Here is a tiny trained network, its code and every weight. The questions are about switching its units off for an input and a class, where a switched-off unit gives its printed mean instead of its output.

import numpy as np


def w(rows, s, z=0):
    codes = np.array(rows[::2]) - 128.0
    scale = np.full(codes.shape[1], s)
    scale[-1] = z or s
    return codes * scale


def norm(h):
    return h / np.sqrt((h * h).mean(-1, keepdims=True) + 1e-5)


def f(y):
    return y / 2 * (1 + np.tanh(0.7978845608 * (y + 0.044715 * y**3)))


def log_softmax(a):
    a = a - a.max(-1, keepdims=True)
    return a - np.log(np.exp(a).sum(-1, keepdims=True))


def net(x, mask):
    res = np.array(x, float).reshape(1, 5) / 4 @ E
    u = 0
    for l in range(3):
        y = f(norm(res) @ A[l][:, :-1].T + A[l][:, -1])
        res = res + np.where(mask[u : u + 11], y, B[l][:, -1]) @ B[l][:, :-1]
        u += 11
    return log_softmax(norm(res)[-1] @ U[:, :-1].T + U[:, -1])


A, B = {}, {}
E = w([
[129,126,129],'x0',
[130,133,125],'x1',
[228,90,198],'x2',
[129,136,124],'x3',
[176,254,123],'x4',
],0.0047)
A[0] = w([
[154,191,128,155],'L0N1',
[213,113,185,163],'L0N2',
[110,141,80,25],'L0N3',
[2,187,62,38],'L0N4',
[110,143,101,5],'L0N5',
[177,227,130,200],'L0N6',
[112,154,154,94],'L0N7',
[120,130,151,122],'L0N8',
[137,17,61,178],'L0N9',
[211,113,224,53],'L0N10',
[125,111,129,78],'L0N11',
],0.0058,0.0024)
B[0] = w([
[68,109,162,178],'L0N1',
[72,119,56,216],'L0N2',
[168,115,123,106],'L0N3',
[166,54,61,248],'L0N4',
[171,117,128,93],'L0N5',
[32,103,183,251],'L0N6',
[128,106,138,117],'L0N7',
[125,131,119,125],'L0N8',
[33,152,241,216],'L0N9',
[111,105,2,194],'L0N10',
[143,159,147,108],'L0N11',
],0.0047,0.0025)
A[1] = w([
[42,181,187,181],'L1N1',
[168,94,140,34],'L1N2',
[140,99,138,24],'L1N3',
[149,147,80,189],'L1N4',
[105,129,121,101],'L1N5',
[106,128,136,76],'L1N6',
[122,109,134,3],'L1N7',
[60,189,60,175],'L1N8',
[101,72,71,108],'L1N9',
[255,102,193,183],'L1N10',
[123,140,114,169],'L1N11',
],0.0066,0.0022)
B[1] = w([
[198,85,135,230],'L1N1',
[104,140,120,102],'L1N2',
[99,168,118,103],'L1N3',
[152,91,140,155],'L1N4',
[154,124,134,137],'L1N5',
[142,129,126,125],'L1N6',
[118,168,114,101],'L1N7',
[190,75,128,254],'L1N8',
[149,140,180,195],'L1N9',
[72,92,3,144],'L1N10',
[155,110,137,149],'L1N11',
],0.0059,0.0033)
A[2] = w([
[164,114,139,117],'L2N1',
[86,131,67,106],'L2N2',
[160,197,129,116],'L2N3',
[132,119,108,97],'L2N4',
[165,189,120,110],'L2N5',
[121,129,152,141],'L2N6',
[151,119,128,118],'L2N7',
[160,204,120,142],'L2N8',
[255,114,139,151],'L2N9',
[200,92,109,114],'L2N10',
[121,47,177,255],'L2N11',
],0.0062,0.0035)
B[2] = w([
[105,152,128,138],'L2N1',
[173,124,107,128],'L2N2',
[59,27,196,117],'L2N3',
[122,125,117,125],'L2N4',
[22,44,176,118],'L2N5',
[132,146,142,131],'L2N6',
[99,146,123,133],'L2N7',
[25,16,190,122],'L2N8',
[75,201,139,185],'L2N9',
[57,186,115,161],'L2N10',
[146,254,121,254],'L2N11',
],0.0049,0.006)
U = w([
[141,58,2,152],'0',
[143,169,149,252],'1',
[60,63,254,101],'2',
[159,179,139,98],'3',
[155,174,137,29],'4',
],0.0084,0.0027)

Each question gives the input, the list of numbers given to net, and the class t.
The units are the neurons (one row each of A and B). Each row of codes is followed by its name. A weight is (code - 128) times the scale printed after its matrix; where a second scale follows, it is the last column's (A, B and U).
mask holds one flag per neuron, layer by layer. A switched-off neuron (its flag False) gives its mean, the last column of its row in B, instead of its output. The means were averaged over made-up inputs and are rounded, as every weight is.
A unit's drop is (log p(t) with every unit on - log p(t) with that unit switched off) / (log p(t) with every unit on - log p(t) with every unit switched off).
The circuit of an input: a set's keep is (log p(t) with only the set's units on - log p(t) with every unit switched off) / (log p(t) with every unit on - log p(t) with every unit switched off). Starting from the 12 units with the biggest drops (on a tie, the unit counted first), units are removed one at a time, each time the one whose removal leaves the highest keep (on an exact tie, the one counted first), for as long as the keep stays at least 0.8.
units of the circuit, in order: the units of the circuit, biggest drop first
most important unit: the unit with the biggest drop
k most important neurons: the k neurons with the biggest drops, biggest first
k most important neurons of layer l: the k neurons of layer l with the biggest drops, biggest first
drop when u is switched off: that unit's drop, to one decimal
input [0,-5,-8,6,5], class 0: most important unit	L2N11
input [4,4,7,4,-5], class 0: units of the circuit, in order	L1N10, L0N6
input [-7,-4,7,3,-4], class 0: 3 most important neurons	L1N10, L0N6, L2N9
input [1,3,7,-7,7], class 0: 4 most important neurons	L1N10, L0N9, L0N10, L2N11
input [-3,-3,-8,7,6], class 0: 2 most important neurons	L0N4, L2N11
input [0,-7,7,2,7], class 0: units of the circuit, in order	L1N10, L0N10, L2N11
input [-4,-2,6,2,-3], class 0: 4 most important neurons	L1N10, L0N6, L2N9, L0N1
input [-1,-1,7,5,-6], class 0: 3 most important neurons	L1N10, L0N6, L2N9
input [3,0,-1,0,4], class 2: 4 most important neurons	L0N10, L1N10, L0N2, L0N4
input [6,5,-7,-4,8], class 2: 2 most important neurons	L2N8, L0N10
input [5,-2,5,-3,6], class 2: 3 most important neurons of layer 0	L0N4, L0N6, L0N9
input [3,7,0,0,-4], class 4: 2 most important neurons of layer 0	L0N6, L0N1
input [6,-4,0,7,-4], class 1: 2 most important neurons	L2N11, L0N6
input [5,6,7,-4,2], class 0: 2 most important neurons	L1N10, L2N11
input [-3,0,8,6,-2], class 0: units of the circuit, in order	L1N10
input [3,-7,-4,6,8], class 2: drop when L2N8 is switched off	0.1
input [2,0,-5,-2,8], class 2: drop when L2N11 is switched off	0.1
input [2,6,-1,6,8], class 2: drop when L2N8 is switched off	0.2
input [5,7,7,4,-4], class 0: 2 most important neurons of layer 0	L0N6, L0N1
input [5,6,-2,3,6], class 2: most important neuron	L2N8
